[  3.1 -21.4  -0.8  -7.8 -32.3 -12.4  -7.0   9.7  23.1  -6.3  -0.7 -13.4
   3.3   4.1  11.0   6.8   2.4   5.2]	(37) > Jq
[ -2.4   1.6 -21.2 -25.3 -18.3  -0.2   6.3   6.5 -13.9  15.1  -2.5  -1.5
   1.2  -4.5  27.1  -4.4  -1.8 -10.3]	(40) > Pn
[ -5.2   7.5   6.4 -18.6  24.2  -8.0 -35.3 -13.0  37.1 -35.4   7.8   4.1
  -6.1  12.3 -22.9 -20.6   1.6  -1.4]	(34) > Hn
[ -6.6   2.3 -20.9  -5.1 -61.3 -24.8  15.5  24.9  32.6  -0.4  17.8  -0.2
   5.0   8.5  27.4  16.8  -3.5  10.6]	(37) > zd
[-11.0   2.2 -20.6 -52.4 -39.5 -10.1 -21.3  13.2  23.3  -9.8 -11.7  -0.4
  15.8   2.1  13.0  -0.5  -4.2   4.6]	(37) > zd
[  3.7   1.2 -25.8 -11.0 -59.1 -19.1  12.7   5.8  48.2   1.5  -7.0 -18.7
   1.8  18.5 -16.1  35.7 -29.7  14.4]	(34) > Hn
[-11.2 -16.7   2.2   1.6 -43.5 -11.2   8.0  16.3 -18.0  -8.2  -7.3 -15.1
   6.2  -3.7  59.3  -7.3   3.0  13.6]	(40) > Pn
[  5.0   9.9   5.9  13.5  12.0  -3.2   7.8 -15.1 -17.9  -0.4 -15.2   0.8
  -2.0  11.1 -27.4  37.9 -13.4 -12.2]	(34) > Zc
[ -6.8  -9.5  -3.8 -15.2 -21.0  41.9  18.2  10.8   6.9 -12.7  -2.1  15.2
  -1.8 -13.2  40.4 -21.6  -6.6   6.9]	(40) > Pn
[-10.0 -22.5 -11.9   0.5 -57.9  -6.1   0.2  42.0  51.8 -20.5 -17.3   0.8
 -18.9 -11.9  34.6  -3.2  13.9   4.6]	(37) > zd
[  5.9   1.5 -24.1 -16.1 -18.9   4.3  26.3  14.5  -5.0  22.4  -6.2  11.7
 -10.4  -8.6   9.7   5.4 -22.5  10.7]	(40) > rg
[  8.2   1.6   6.2  18.8   5.8   3.7   2.5 -23.2 -19.0   4.8   4.3  -4.7
   4.8  17.7 -22.9  11.2   0.2 -14.8]	(34) > Zc
[ -2.4  10.6 -30.7  -4.2 -12.1   7.3  21.8  -8.0 -30.8  38.9  -5.2  12.1
   2.3 -16.5 -11.0  28.8 -18.8   7.1]	(40) > rg
[  1.4   6.8 -11.0 -13.8   7.8  -6.2   7.8 -23.4  -0.4  38.0  -3.0 -12.8
   2.8  15.1 -26.8  28.0 -13.5 -17.4]	(34) > Hn

[-12.1   3.6  21.8  28.3  -8.3 -31.1 -20.6  24.2   0.8  49.9   5.0  24.3
   0.7  65.9  -0.4  12.9  -5.6 -58.3]	dc > Y
[ -2.6  -0.6 -11.7  34.7  20.2 -16.2 -10.4  52.8 -50.2  68.9  50.9  24.3
 -20.0  -5.1 -15.3 -15.2  31.4 -34.0]	dc > M
[ 15.7   1.6  21.1  -8.9  21.6 -16.0   1.6  29.9 -44.1  37.2  15.1  25.1
   1.8 -16.6 -27.3   2.3  10.5   5.8]	gr > J
[  9.8  -7.2  13.8  18.2   4.9   8.9  -4.3  28.1 -48.6  50.7  18.4  40.3
  -6.7  11.6  23.3   0.3  17.7 -18.1]	dc > M
[-19.4   3.6  19.9  18.5  17.1  -0.1  -3.8   7.9 -21.8  52.1  22.0  41.7
   3.1  59.7   7.2  -1.6 -11.2 -53.6]	dc > M
[  6.9  11.5  -9.6  -1.5  22.8  -3.7  -0.5  31.9 -56.7  11.8  28.7  42.6
  -0.8  37.1 -27.4   9.3   8.9 -57.3]	dd > E
[ 15.1  30.9  -7.5   3.6  45.4 -16.1  -9.6  46.8 -49.9  57.6  35.6  16.1
  -2.9 -11.5 -37.7  15.5   6.6 -18.5]	qg > U
[ 27.0  15.7  10.2 -13.6  29.8  -8.7   7.7  21.6 -44.0  26.1  21.9  47.9
 -12.8  -4.1 -17.1   3.8   8.1 -38.1]	dd > G
[ 70.8   7.9  36.1 -17.6   9.1  31.5  43.0  22.0 -46.3  57.3  44.8  56.8
 -13.8   4.3   6.0   6.1  11.4 -14.5]	dc > M
[ 11.2   5.0   7.1  10.2  32.4  11.8  -0.4  37.7 -41.6  38.7  11.1  51.3
   6.5  16.9 -18.2  -3.4  -2.2 -13.0]	gr > A
[ 11.0  14.4  -9.4 -26.4  29.2   7.8  -3.9  26.8 -45.8  64.8  21.9  32.2
  -9.0  -9.5   1.3  10.7   8.2   5.5]	gr > V
[ 16.1 -12.3  56.8  -3.5  17.9   0.8   3.2  28.9 -35.4  66.2  22.4  48.0
  -7.6  34.6   8.5  -1.9   4.3 -38.2]	dc > L
[ 20.1   3.3  14.3   9.7 -21.5 -13.9  12.6  15.0 -11.8  45.7  24.1  27.4
   0.1  20.3 -11.4   2.6  -9.5 -10.0]	qg > P
[ -2.0   1.0   9.6   9.4  40.1  -5.3  -1.2  31.8 -33.9  34.4  23.1  22.3
 -16.9 -25.8 -48.5  -1.6 -14.7  -4.3]	gr > V
[ 48.0  -3.9   4.9 -27.2  31.9  -2.6  -1.5  52.3 -69.7  24.3  26.0  60.0
  -5.6  47.1 -27.8  -2.4  18.6 -22.6]	dd > F
[  8.5   8.9  -6.6 -17.1   3.9   4.6   5.1  61.1 -42.3  48.6  20.3  28.9
 -23.1 -11.4 -21.0  -2.9  -0.9 -18.5]	qg > N
[  7.8  13.1   3.0  -6.9  24.9  -4.9 -21.2  30.7 -37.3  52.3  22.0  35.3
 -20.8  26.2  10.0  12.4   7.1 -20.8]	qg > N
[  6.7   2.7  10.7   2.8  24.3   4.8  -1.3  23.9 -30.3  41.4  18.8  59.7
   8.3  72.5  -3.5   7.1  20.3 -43.9]	dd > G
[ 16.4  30.8  10.2  -1.0  26.6 -12.2  24.3  22.8 -39.7  19.8  15.3  55.8
   6.2  36.5 -10.1   1.0   5.8 -39.2]	dd > E
[ -2.9   5.9   7.6   2.3  13.5  -4.1  -9.2  34.7 -48.0  24.6  26.7  33.1
   9.4  44.8 -25.9 -15.2   8.7 -71.8]	dd > F
[ 20.3   2.4   5.0 -15.7   7.7  -4.2  -3.5  28.2 -50.9  44.0   5.8  27.5
   1.6  49.5 -52.5   9.0  19.0 -32.2]	qg > P
[ 18.2  12.3  40.0  23.3  30.5   1.0 -18.1  31.8 -40.7  60.1  27.8  45.9
  -5.8  22.0   3.3  23.4  -7.7 -38.3]	dc > Y
[ 39.0  -6.8  20.1   7.4  -5.4   4.6  -3.9  11.4 -68.7  36.1  22.8  38.8
  12.4  34.5  13.6   4.3   5.1 -32.1]	dc > L
[  0.7   2.7  13.6 -14.4  20.2  10.8  20.5   9.3 -31.4  13.3  34.1  58.7
  46.4  57.9   8.6  -1.5   7.9 -50.1]	dd > E
[ 43.6 -29.2   8.1 -10.4   9.8   0.4  -6.2  35.9 -63.4  39.6  24.9  46.7
   8.1  39.2 -19.2  21.8   5.2 -29.2]	qg > P
[ 18.2  -6.9  66.3  16.6   9.3 -16.7 -10.9  32.0 -49.9  28.2  22.4  49.4
   2.4  67.6  14.7  16.6  12.3 -49.7]	dc > L
[ 12.0  16.3  -2.3 -28.9  31.0  -0.5  -4.5  33.0 -39.8  15.5  24.7  43.6
   2.4  16.9 -28.8  -5.0  13.0 -12.7]	dd > E
[ -9.8   4.1  -2.7   9.6  33.8  -6.0  -3.0  64.4 -51.9  72.6  35.1  54.6
 -10.1  60.8 -35.3   4.7 -10.2 -47.8]	qg > P
[ 27.6 -13.4 -13.8  13.5  26.8  -2.2  -8.7  44.7 -66.0  68.2  26.3  35.6
  -0.5  28.2 -13.4  16.9   9.5 -51.2]	dc > Y
[  9.7   3.7  11.2  -3.5  11.0   1.4   2.9  73.3 -28.3  19.6  15.9  45.9
   6.4  40.3  -9.2  17.7   6.8 -16.0]	dd > G
[  4.8  23.9 -11.0  -3.9  21.6  10.3  -7.0  18.7 -34.9  40.6  11.6  31.9
   4.4  35.0 -27.3  14.6  13.8 -23.4]	qg > U
[  0.2  -1.4  -6.0  17.0  31.2   0.0 -26.8  39.0 -46.3  50.5  12.9  39.8
   7.3  40.3 -29.1  12.4   1.2 -36.2]	qg > P
[ 30.2   2.6   6.7  -5.1  25.7  -1.5  -2.0  49.6 -80.8  52.6  38.2  28.4
   2.5 -26.7 -35.9   6.0   7.4   9.3]	gr > A
[ -2.5  18.1  -8.2 -42.6  32.3   7.9 -19.4   9.4  14.2  70.6  -0.1 -23.0
   3.1  59.3 -22.7  12.8   8.9 -35.1]	qg > U
[ 12.4  -3.4  16.4  14.5  25.9   9.8  -9.9  29.9 -43.8  58.8  11.3  46.0
  -4.3  17.1 -22.1  18.8 -19.7 -21.3]	gr > V
[  8.6  -4.2  -3.4  -0.1  47.9 -13.1  -0.8  49.0 -57.0  70.1  13.5  52.7
 -13.7 -18.3 -34.5  -1.5  -9.0  -3.1]	gr > V
[ 61.0   4.3  23.2  11.4   5.8  -3.0   2.3  40.3 -63.2  47.1  23.4  32.9
  -6.6  15.5 -21.6   2.8  11.2 -33.3]	dc > Y
[  7.9  39.4  22.3  30.5  10.7   4.6  27.3  15.7 -50.9  49.2  25.3  50.5
 -15.9   2.7  -5.6   9.6   9.7 -37.4]	dc > M
[ 26.3  10.4  15.0 -21.6  19.8  10.8   0.8  22.3  11.7  23.0   8.9  30.3
 -17.9  28.8   3.4   9.8   9.3  -8.1]	qg > U
[ 20.0  -3.1  50.5  -9.6   9.5   2.8 -13.4  47.3 -69.3  35.0  27.6  52.5
  -7.7  55.9  -8.6  -3.7  17.6 -21.1]	dd > F
[ 13.6  -8.1   5.4  23.0  11.2   4.9 -26.6  29.4 -36.3  37.6  19.1  46.1
  -6.0  32.2   0.3  -0.2  22.4 -38.4]	dc > Y
[-21.5  13.6   3.5  10.9  15.4  16.6 -28.9  58.5 -29.3  50.2  19.7  53.2
  -4.8  19.9 -43.2   5.7  -8.1   5.8]	gr > V
[ -8.9   1.6 -11.1  -8.3  28.1  -6.5  -6.8  40.3 -71.2  44.5  34.7   8.8
  -9.3 -28.3 -20.9  14.0  -0.6 -11.4]	gr > A
[ 10.9  -8.9  -1.9   9.5  23.9   2.0  -8.1  27.3 -58.7  49.3   6.6  46.4
  -3.5  81.6 -12.5  -2.8  10.1 -42.4]	qg > U
[ -2.2 -15.2  56.8  14.5  11.5  30.4   7.0 -17.0  -2.5  45.9  15.2  81.6
  15.3  84.1  33.4  12.1  11.5 -55.1]	dc > L
[-31.9  -4.0  -5.8  13.6   6.4  -6.4 -10.7  22.5 -17.8  16.3   3.7  40.3
 -15.9  35.2 -10.5   9.4 -12.4 -31.6]	dd > F
[  4.5   2.7  -5.7 -22.0  15.6   0.1   8.6  19.0 -27.2   1.2  20.6  39.5
   2.7  10.7  -1.3  -2.9   6.7 -57.6]	dd > G
[  7.1   6.1   2.2  -7.3  44.0  -0.5  -2.2  25.4 -71.1  49.1  10.4   4.6
  -3.1  -4.5 -17.0   7.1 -34.9  -2.4]	gr > V
[  1.2   4.5   3.9   1.1  21.6  -8.9   5.9  31.7 -29.6  61.2  35.9  32.0
 -51.1  47.4  -7.1  -3.2  -3.5 -35.0]	qg > N
[ 24.9   9.8   5.0 -10.3  31.3  18.3  20.1  36.4 -33.9  52.0   7.5  18.7
 -16.6  23.4 -19.7  15.6  -0.9 -26.5]	qg > U
[-13.2   6.4  12.8  22.5  26.4 -20.9  28.7  26.2 -49.6  41.0  20.2  41.1
   1.4  73.8 -23.7   8.0  37.0 -48.2]	dd > G
[-11.0   5.6   9.9   7.8  19.8 -10.6 -27.4  31.0 -65.4  12.0   1.4  42.1
  20.2  53.3  -3.7   3.2   1.6 -56.9]	dd > F
[ 10.4   6.5  -9.7  -8.8  35.9  -6.0  21.8  20.6 -45.5  71.1  26.8  40.3
  -1.7  23.9 -33.3  12.8   6.2 -24.9]	qg > U
[ 10.5  28.5   7.2 -27.0  26.4  10.2  -1.2  16.2 -19.0  33.4  19.1  34.1
   8.8  30.7  18.2  -0.2  21.5 -18.3]	qg > U
[ 13.6  19.9   0.1   7.9  30.1  -8.0  -6.9  43.3 -41.7  57.6  29.6  33.5
 -18.2   6.9 -31.6   0.4  -6.0 -27.1]	qg > N

[  8.4  -8.7  17.4  -3.8 -32.5  15.0  19.2  19.5  19.0  15.9  79.9  27.3
   3.5  -4.0  30.2  29.5 -13.4   9.4]	sz > W
[ -6.8  11.5  10.6  -0.7 -11.5  -8.0  17.1  21.6 -13.6  14.5 -20.4  -1.2
  11.3 -18.4   0.8  14.7 -10.7  13.9]	sz > W
[  2.0  -9.2 -17.0  -8.8   6.2  -0.1   5.6  -0.1  -7.6 -15.1 -38.6 -39.9
  -6.0   1.3  -7.1 -13.6   1.1  31.3]	ms > B
[  8.2  -8.0  24.6  -6.6 -32.6  -2.2 -11.6  21.6 -15.4   9.4  23.5 -14.9
  -9.1  -5.7  23.0  41.9  -8.3 -26.7]	Gg > T
[ -6.1   2.2  -2.5  20.6   9.8  -9.4   8.6   9.4 -16.0   9.8 -53.9   4.4
  15.3 -18.3   5.8 -10.0  -6.3  26.5]	Gg > Z
[  5.0  -3.0   3.8  -2.6 -36.3 -14.4 -14.6  15.5 -20.4   4.9   2.2  -2.5
 -11.4 -18.0  16.5  10.3 -11.8 -17.8]	Gg > Q
[  3.1  -5.2  -3.7 -20.8 -23.8 -16.9  -5.5  14.5 -27.3   3.8  -4.8  -7.7
 -21.0  -3.8  11.6  12.3  -2.6   1.4]	Gg > Q
[  1.5   2.5  -3.9   8.4  19.2  -5.2  10.8   2.2 -20.6   8.2 -75.0   4.7
  13.9 -11.8 -15.0 -11.7  -8.8  42.2]	Gg > T
[  0.0 -12.7  -4.8  -3.5  -9.9  -4.0   5.1   1.4 -15.0 -12.0   9.6   0.7
 -10.8   0.7  -2.6  -6.0  12.1  12.0]	ms > R
[ -5.8  -5.9  20.3  -3.8 -40.5  -6.8  10.5  24.1  -1.6  18.6  23.4  22.7
   4.5 -11.1  18.7  26.1   3.6 -29.2]	sz > C
[ -0.3 -27.7 -16.3  -5.1   5.4   5.4  -5.0 -14.0 -28.5 -15.1 -63.9 -15.0
  -7.8  -2.5 -20.8  28.5  14.4  13.4]	ms > X
[ 10.5  -7.8  -1.7   5.6 -29.6 -11.6 -51.9  10.3 -26.0  15.7 -32.5 -28.6
 -14.7  -5.0   0.0 -12.6   1.5   8.9]	Gg > Q
[  0.4  17.2   4.0   8.5 -10.5 -17.1  12.3  25.7   9.4  26.8 -12.0  -1.5
  23.6  -7.6  38.7  -8.2   9.8 -16.8]	sz > D
[  1.3   3.4   0.3   0.1 -25.4 -14.5   7.8  27.5   9.5  13.1  14.3   3.4
   3.5 -10.0  37.1  -1.6   5.2 -21.9]	sz > D
[ -6.9  -5.2 -18.6  -5.4  -9.6  -1.7   8.5  -7.0 -15.1   5.1   0.7   4.5
  -3.2   6.8 -11.3  24.4   4.7  12.2]	ms > R
[ 18.1  -0.8   1.9   1.5   2.5  -0.8 -11.0   5.1 -13.4  -0.7 -29.5 -15.5
   0.7  -0.4   1.7  -8.8 -10.9  18.5]	Gg > T
[  4.9  -5.3 -22.3  -5.3  23.7  -0.8   2.7  -6.3 -19.6  -8.6 -61.3 -39.4
  -6.5  -4.5  -6.9 -10.6 -11.9  26.9]	ms > B
[ -3.5 -18.3 -12.9  -2.6  -8.9  -0.6  14.3 -21.4 -13.7  -1.8   2.9   0.7
  -8.6  13.9 -26.1  24.6   1.7  33.5]	ms > R
[  6.7  16.5 -11.8  -9.2  -1.2 -12.6  -3.9  11.2  20.1   5.0  37.8  -5.8
   0.6 -16.5  25.8 -41.8 -23.0   0.8]	Gg > Z
